Each row has a class, written after it.
[ 25  29 -46  18 -31  15 -17  16   9  -2  32  21  12  -4 -46 -42  12  -8
 -20   5  -8   9 -22   9 -16   4  29  13 -25 -11  17  21  18  -9  18  59
   5 -15  -9 -46  10 -20 -14]  V
[-16 -48 -16   1  20  34   7  -6  27  -4 -18  60  16 -11 -96  -7 -17  12
   3   3   7  20  -9   5  -6  -6   5 -15  33 -29 -27  -4  -9  -4   1  17
 -24  23   3   2 -14  12   3]  C
[ 32  15 -24  21 -53  18  56  31  11 -52  74  -4  18   7 -33 -48  -2 -24
   5 -14 -10   7 -29  16  51  11  -7  15 -15  11 -20  13   7 -31  46  57
 -20  16 -21 -33  16 -13 -14]  N
[ 35  -2 -35   2 -27  36   1   7  26 -13  35 -24  -8 -16 -43   2 -15 -12
 -37 -19  15 -17 -13   8  38  11   7  10 -21  22  -7  32 -15 -40  23  49
  -1 -10 -55   3   8   9  29]  M
[ 37 -41 -21   1  17   4 -22 -60  33 -13 -28 -18 -33  24  26 -31 -33 -44
 -29   8 -23  26 -13 -13  29  -8  19  16  22  28 -27  11 -10  18  13 -27
 -16 -33  12  12 -30  -3 -18]  C
[-22 -11  11  20  20  48 -15 -16  20  10 -22  40 -62 -44 -81 -15  -4  -3
  32 -21  -4  31 -16  -2 -49 -10 -12 -48  31  -1   0  16  13 -28  41   1
 -18  33 -15   1 -19 -11  49]  C
[ 19 -61  -9  38  41   8 -10  -8   0 -13 -23  -8  -8  29  -5 -15 -91 -11
  12  -4  -2  16 -13  -2  28   4  42  -1   2  11 -17  -7   0  14   2  -3
 -23  -3   4 -15 -14 -29   0]  M
[ 33 -34  -2  17  33   5  -9 -36  11 -16  11 -15 -30  35  23 -25 -59 -26
  12  -3 -32  14  -4 -30  22   7  -2  -1  13  11 -13   6 -20  14   1 -17
 -12  -7  -1  -3 -14 -26  11]  M
[  0  -1 -24  10 -36  -4  12  25  -7 -19  45  -4 -46   8  41  -3   7 -15
 -13  32  19   4 -18 -16   5  14   3  18 -13  -4   0  37  37  30  -4   9
  33  22  33  -8  17   0 -26]  V
[ 32  10  -9  27 -67  20   7  37  40 -21  61   0 -25  22 -33   1 -46  -8
 -27  -2  -4 -31 -17   0  60  -2  16   6 -43   4  -6  29  -2 -40  46  48
  15  16 -13 -40  21   2  14]  P
[ 32 -25 -13  11  45 -22  11 -25 -30  27 -14  -3 -16  30  21 -19 -62  15
  14   6 -23  31  16 -13 -27 -16  17  -9  -1  -7  -7   5 -13  15  17 -20
  -6 -13  11   3 -25 -20 -46]  T
[ 32  20 -31   4 -42   7  -7 -12   5 -19  30 -10  -5  -1  36 -15 -31  12
  -7  14  12 -32   4 -12  11   3 -21 -12   7   2 -21  14  25   8   0 -20
  15  39  23 -10  12  27  13]  Y
[ 16 -33  -9  22  53  -2 -26 -18  -5 -19 -10  -8 -43  31  12 -58 -21  11
 -14  16 -16  -6  12 -15  33  -5  15   1   7   0 -23  -8   4  13   1 -15
   1  12  26 -11 -26 -26 -23]  Y
[  9  41 -41  21 -62  57  22  11  39 -34 -19  24  -2  14 -22 -25   1 -16
 -25  17 -21  -2 -12   0   9   5   6   7  -4 -27   0  -3  19 -11  48  65
  -9   4  -8 -17   9   7  -6]  C
[-41  -6  -9  12  17   3 -42   7  -1   6 -12  70  60 -18 -67   1   8  18
   9   8   2   9  12  10 -38 -17  31 -25  16 -34 -11 -46  19 -12   6  10
  -9   5  29 -32 -12  -2  18]  S
[  8 -41 -44  28  46   0   0 -17   6 -14 -39 -13  12   0  19 -30 -78 -28
  25  18 -23  11 -19  -3  42   9  19   3  14  19 -26 -25  19  16   9   8
 -14 -28  10 -26 -19 -29 -11]  C
[ 13 -36 -30  15   0  29  16 -22  28 -11 -13  15  -6   4 -89  16 -33 -20
  11  50  11   8 -25  14  -3  -2   7  -5  30 -41 -31  16  16 -53  26  37
  10   4 -25  -7 -21 -18  34]  C
[  4 -25 -12   5  40   0 -13   0  -4  -1   4  25  12 -17  32 -11 -54 -20
  22  -3   0  39  -4 -17  10 -28   8   5   5  30 -12 -10   0   6  32 -34
 -25 -20  11 -15 -42 -21 -12]  S
[ 14  -2 -31  -6 -43  13  20  10  17 -21  30  -6  -7 -12 -11 -22 -46 -12
  -4 -14  -8   2 -23  22   4 -13  40  -6 -18 -29   9  26   9  -9  33  26
  -8 -16   0  -2  11  -4   3]  T
[-35 -40  -5   2  15  25  -5 -10  29   1   3  41  -2 -19 -55  29 -44   0
   2 -14   4  13  -7 -20 -15 -23  20 -31   1 -24  -9  27   5 -28   6  13
  -5  -8  -5   6 -21   6  36]  T
[-21 -20 -40  34  -4  11 -16   1  13 -24 -24   5 -43 -29  -4 -26 -49   1
  -4  73  16 -15  -3  -1  -5  14  15  11  27 -35 -23  21  33  -2   9  26
  10  26  27  -8  27 -33  -1]  C
[  7  -3 -12  10 -31  24  29  27   7 -16  55   3  -4  -1 -52  17 -30 -22
  -9  10 -17 -20 -29   4  19   1   4  15 -24  18   0  13  -5 -32  35  53
 -12 -29 -17 -31  16 -15  -3]  N
[  7   9 -46  12  -9  27 -21   7  26   8  -3  30 -49 -16  29  -7 -32  11
  -7  42  28 -30  17   4  31 -15  14  19   7 -19 -15  22  28 -26  -1 -17
  32  18  19   5  29   2  -6]  T
[ 42   4 -27  19 -34   7   6  17  -3  -8  75  13  13  -1 -23 -23 -36 -11
 -17 -14 -15  12  -1  13  -5  -6  20 -28 -13   7 -12  16   8 -26  29  43
   1  -7 -14 -24 -12   5  -9]  T
[ 29  31 -43  22 -59   9 -15  36  23 -23  39  26  33   8 -37 -12 -12  -9
  12  -3 -28  -1  -1   4  20   4   3  -5 -21 -30 -13   5 -15 -52  24  61
 -13 -17 -28 -52  -8 -31  19]  S
[-21  34 -31   2 -48  17 -14  29  28  -5   5   2 -30 -24 -36 -29  37 -12
 -11 -13 -18  -7 -11  -3   1   5  15   1 -17 -22  19   4  -8 -19  35  39
  25   4  -9 -22  19   2  33]  C
[  5  -1   9 -17 -20 -13 -22 -16   8 -20  44 -12 -34 -27  17   5 -57  43
 -19   1  20 -25  17   8  34  -8  16 -11 -23  -8  -3  15  19  15  35 -16
  -6  44  28   7   8  19 -12]  P
[  21  -33  -17   36   42   -6   -9  -49   22  -21  -15    4  -65   31
   32  -17 -114  -24    5    3  -39  -14  -32  -30   28  -16    9    0
    3   21  -35   31    7   -6   31  -11  -21  -50   27  -14  -44  -39
   -8]  T
[ -4  24 -26 -12 -42  -2 -11   0  15 -37  38 -50  43 -33 -22  10  -6 -23
  -5  -4  -2 -41 -14  19  35 -15  32  27 -13 -20  17 -17  -1 -46  43  28
  31 -31 -22 -33  11 -16  43]  N
[-14   4 -16  -9 -39  -5  -9   3   6   2   7  15 -15  -9 -15  -7  -4  48
 -11  -7  57 -18  -8  13  12  22  -2  -8  -5 -14 -13  -2  25   3  16   9
 -15  41  18 -12  48  29  33]  M
[ 12 -38 -32   1  33  21  15 -22  13  20 -35   1  -6  41 -80 -12  16 -12
  25   2  -9   4 -14 -11 -11  -3  -9 -11  12  -8 -34  20 -27 -53   9   3
 -24  -6  -8   8 -22 -38   4]  Y
[-22 -20  -9  -3   2  32 -24 -30  40   2 -23  50  -4  -6 -58  -8  -2 -19
 -12  10   9  18 -11  -4 -36 -24   2  -4  45 -27   3   0  20 -31  25 -17
 -26 -29  13  -8  -5 -22  29]  C
[ 10 -32 -25   1 -49  -9  -7 -31   1 -30   9 -20  -3 -17  23   4   7  24
  -2  23  51 -13  -6   7  23  -5  20  12  15 -11 -26   1   7  15  22 -23
  26  63  27   1   6  20  -3]  N
[ 44 -36   0   1  47 -14 -21  10 -31  -7  -8  -3 -22  28  23 -62 -63  18
   1   6 -36  26  19   9 -15 -10  -5   8  25   7 -22   3  -7  10  -4 -31
 -18 -26 -23 -12   4 -35 -29]  Y
[  6  24 -53   9 -47  37 -13  18  15 -26  38   2  20 -35 -15  -7   3 -19
   5 -24 -20 -23   1  25  22   0  32 -22 -24  12  -7   2  -1 -30  33  46
   5  11 -16   0 -18   5 -16]  T
[ -9   6 -10 -22  -6  -6 -29  14  25 -41  13 -12 -60  34  41  -2 -33  17
 -69  43  53 -18  -7 -13  26   1  -4  57   4 -50  -9  24  -2  10   9  30
  30  13  18   1  26   7  32]  M
[ 12  47 -38  12 -65  13  -2  20  35 -39  62  -8  56 -13 -19 -14  16 -54
 -32 -19 -16   0 -20   0  10  -3  -3  12 -19   3   2  21   1 -35  25  50
   1 -23 -17 -23  -2   1  19]  S
[  1 -31 -15  21  11   3 -12 -14   0  21   1  63  -8 -40 -56   9 -39   0
  46 -31 -36  11   3 -13 -32 -17   2 -64  16   1 -21  11 -18 -21  11 -14
 -28  -9 -14 -12 -35 -12  32]  T
[ -2  -3 -20  11 -35 -24  -7 -41  26 -16  -4  -7  26  12   2 -10  -1  11
   3  40   6 -24 -39   6  10  24  12   3 -15  -6 -23  30  49  -9  -7  21
  32  32  22  -1  26  24  14]  P
[-16 -29   2 -23 -41  -6   3  -5   8 -34  47 -10 -69  -9  17   3   1  50
 -37  42  28 -28  -5 -20  23   1  32   6 -11 -44  -8  28  23   4  13  26
  23  19  50   5  30  11   7]  N
[-19   3 -48 -17 -11  11  -1   7  -1  23  23  45  28 -55 -63  17  30  15
  56  -6  -2  22  -1  11 -15   4  12 -47 -26 -24   2 -14  28 -25  17  15
 -17  18  -3  -9 -19  -3  22]  S
[ 42 -41 -30  21  44   8   5 -35  10   6 -13  -7 -52  52  12 -62 -26 -17
  -1  -1 -32  20  -9 -40   2  -5 -19 -12  18  11 -25  14  -4  19  -3 -22
 -16  -7  23 -11  -7 -31  -3]  Y
[ 21 -19  11   1 -32  -2 -31 -15   9 -31  27 -26 -22   9   6   4 -59   5
 -56  32  25 -12   2  19   3  11  23  19   7 -18  -5  22   6  17  -6  10
  13  14  -8   3  35  20  22]  M
[ 12 -31 -30  19  55   7  -1  -3  -3   0 -62  21 -57  37  38 -49  10 -39
 -15   7  -7  38   5 -19  11 -20 -28  29  25  28 -22  -1  -1  46   4 -65
 -29   2  11  11 -19 -27 -36]  Y
[ 15  53 -50  -8 -28  23  13  22  24  -2  37  -3   2  -5 -62  26 -16 -34
 -14 -28 -12 -29 -12   0  36   2 -18  17 -36   4  -1  12 -15 -24  39  54
 -16 -27 -22 -35   2  -4   4]  V
[ -3  -7 -20  12  16  12 -32  12   4  40  -2  52 -17 -18 -72   2  29  32
  24   4  -4  25  -9  10 -47  14 -25 -26  -3  -4 -11  26  13 -41 -27  25
   0   8 -26  -9  11  -7  24]  S
[-13  -8 -20   5  -8 -19 -27  -6   0 -36  -4  -6 -57   3  21   2 -42  20
  -9   8  22 -38 -17  14  17  18  14  13  -1  -3 -29  14  47  13  10 -18
  12  25  33  10  17   9   8]  M
[ 18 -41 -17   3 -41  17   9 -32  13 -34  51 -14 -24  -7  13 -13 -12   6
 -27  56  19  -5 -24  -8   2   1  27   4   6 -20   1  28  18  14   9  30
   6  14  36  -1  19  -8  -6]  N
[ 12  -6 -43  10  50  25 -29  -3   9  14 -15  54   8 -30 -81 -23 -31  13
  13   9 -13  20  -6   3 -26 -12  15 -13   1 -10 -33   3 -14 -25  25  50
 -17   8 -12 -18 -31 -13   7]  S
[  3 -25 -29  27  48   6 -10   3  15  10   3  46  16   3 -83  28 -48 -12
  15  -6  -7  -1   1 -12  -6 -22   4 -25   5 -10 -30   4  20 -37  11   5
  -3  10  11 -16 -28 -21  16]  P
[ 12 -20 -12  23  17  31  15  15   3   4  -4  65 -42  -2 -71  -2 -32  30
   7  11  14   9 -25  23 -33 -18  -6 -21  14 -38 -13  31  11 -30  16  33
  -1  12 -15  -2 -18  -8  11]  T
[ 44 -45 -22  31  35  20 -21  -3   7   9 -33  28 -18  32  24 -30 -51 -13
  11  32 -24  38 -12 -30  -6  -3  30   8  17   1 -22  29  -7  24 -46  13
  10 -21  10 -19  -1 -23 -17]  V
[  0 -58 -29   1  51 -18 -23 -34  11   3 -20  -7 -27  35 -22  -4 -61 -43
  -8 -15  -4  13 -24 -19  -1 -20   0  -3  12  17 -30  -4  -2  27  13 -41
 -25 -16  33 -21 -31 -19  19]  Y
[ 18 -30 -43  10 -29   0  -3   0  22 -37   3   9 -48 -18  18 -28 -40  -5
 -18  77  21   3   2   6  44  -4  34  29  16 -58 -13  18  20  16  13  -1
  18  21  15  -5   2 -19  -6]  C
[ -8   3  -9  22 -63  17  -6  28  12 -55   6 -13  14 -11 -22  12 -40   3
 -19 -47   3 -11  -6  -1  -2  -2  26  10 -21  -9   9  25  -6 -14  40  16
   0  11 -42  -1  -2   4  17]  M
[ -8 -17 -17   2  33  35 -14   8  14  37 -26  60 -16  -1 -71 -12  -7  25
  -2   6   6   8   7 -18 -18  -2 -14 -29   6   8 -30  19  23 -45 -13  15
 -41 -12  -8 -11  17  -2  32]  Y
[ 23 -65  14  47   5   5  -5 -40   9 -39 -35  17 -11  24  22 -21 -38  -2
   3  31  -5  19 -24 -12  20   0  31  -6  23 -29   6   8   5  31 -20 -18
 -18 -13   0  -2 -32 -31  19]  M
[ 12  -4 -11  12 -11   6 -54 -26  20 -13  16   8  -8   6  15 -10 -39  10
  -1  43 -15 -18 -11   0 -12   1  33 -13  -6 -11  -6  10  24   0   4  23
  30  29  33 -15   4  -4   6]  P
[ 12  29 -24  18 -25  25 -21   4  15  -9   4  24 -14   3 -57  -1  12  -3
  18 -10 -21  -6 -19   8  14   7  14  -2 -26  -2  -6   8  10 -34  33  48
  16   4 -35 -40 -21  -8  11]  V
[ -8 -50 -21  -7  32  23   3  29  -9   3 -33  27   4  -8 -65  -2   5  24
  19   3  16  19  35  21   6 -12   3 -16  21 -39 -19  -3   8 -28 -16 -23
 -36   8 -28  17  -1 -31  -4]  Y
[-19 -20   0   6   5   9 -16  10  -2  11  20  49  -2 -18 -59  -4 -17  -2
  18   0   1  36  11  13 -45  -8  11 -43  18 -12 -27  16   6 -41  18  23
 -19  14 -15  -3  -3  -9  20]  T
[ 27 -51 -32  12  45   9  31 -19   7 -14 -55  -2 -21  53   6 -46 -62 -11
  13  33 -19  12 -10 -22  24 -15   4  32  17 -20 -29   6 -10  15  11 -31
  -9  -3   4  -3  -8 -35 -24]  Y
[-13  -5   0  -6 -11   9 -17 -22   9 -21  24   4 -74 -16  32 -21 -26  14
   4  39   7 -18 -19  -7  11  10  -5 -15  22  -8 -13  -8  27  17  40   4
  23  33  43 -14   2  10  21]  C
[ -9  14 -75  29 -17  20 -34  -2  23 -57  -1 -13  45 -15 -24   2 -51 -12
  -6 -36   9 -14  -8   6   1  14  -4   9  -6  -9 -11  -1  32  -5  25  40
   0  29 -29 -19  -7 -12  23]  M
[-14 -36 -32 -11  15  24 -26  -1  18   4  -7  31  46  30 -77   6 -22   4
  -9 -14  15  32   0 -12 -27  -5 -17 -11   3   6 -38  -4 -14 -27  19  37
 -20  23 -31 -28 -17   6  22]  Y
[ 14  37 -40   8 -11  26   8  41  19 -13   4   4  13  12 -13  -1   2 -42
  12 -13 -12  28  -8 -12  47   4   6  13 -28   1 -14   8  16 -37  21  61
  15 -18 -49 -37  -7  -8  25]  V
[ 17  26 -50  -2 -56   7  -1  -2  28 -11  33 -23   2  20 -26  12 -26 -25
 -20 -25  -8  -5   2  23  20  -4  14   5 -33 -19   2  11  17 -34  40  28
   8 -15 -27 -17  10   0   6]  T
[  7 -12 -27  13 -35  32   3  33  13 -35   6  -5   0   1 -18   6 -61  16
 -16   1   9   3 -29  -4   4   8  26  18 -36 -18  16  36  -7 -20  32  71
  -4 -12 -54 -14  -4 -17  19]  M
[ 26  18 -49  13 -41  28  17  58  28 -11   0  41  13 -13  -1 -22 -16  30
  25  -6 -34 -39  -4   4  63   3   1   8 -30 -16   2   5  -3 -18  -3  29
   7  -2 -23 -23  35  -4  -9]  P
[  9 -12 -10  21 -30   7 -58 -42  10 -43  46 -28 -61  15   2 -28 -26  17
 -12  14  -1 -28 -11   4 -18  24  24  -9   2 -12  -8  15  10  14  24  14
  41  73  24  -5   4  -3  10]  M
[ 19 -47 -26  10  44 -10  25 -20  -2 -36  10   0 -19  27   6  -7 -67 -35
  -4   9 -25  22 -29 -18  18 -14   1  16  13   4 -30  -8  13  40  20   4
 -10 -16  24 -18 -24 -17 -11]  N
[ 26 -38 -13  22  39   9  -6 -69  10  -6  -9  -2 -23  12   8 -41 -57 -34
 -11  57 -27  30 -33 -28 -26  -5  15  12  23  19 -11  18   1  17  33   8
   8 -12  14  -7 -43 -19 -17]  C
[-23 -41 -35  13  11  16 -18 -10  19   4 -37  47  -9 -44 -87   5  -6  -1
   2  36  19   5  -5  21   3  -1  15   3  20 -13 -25  10  10 -28  15   4
 -23   5 -19   2 -16 -18   2]  C
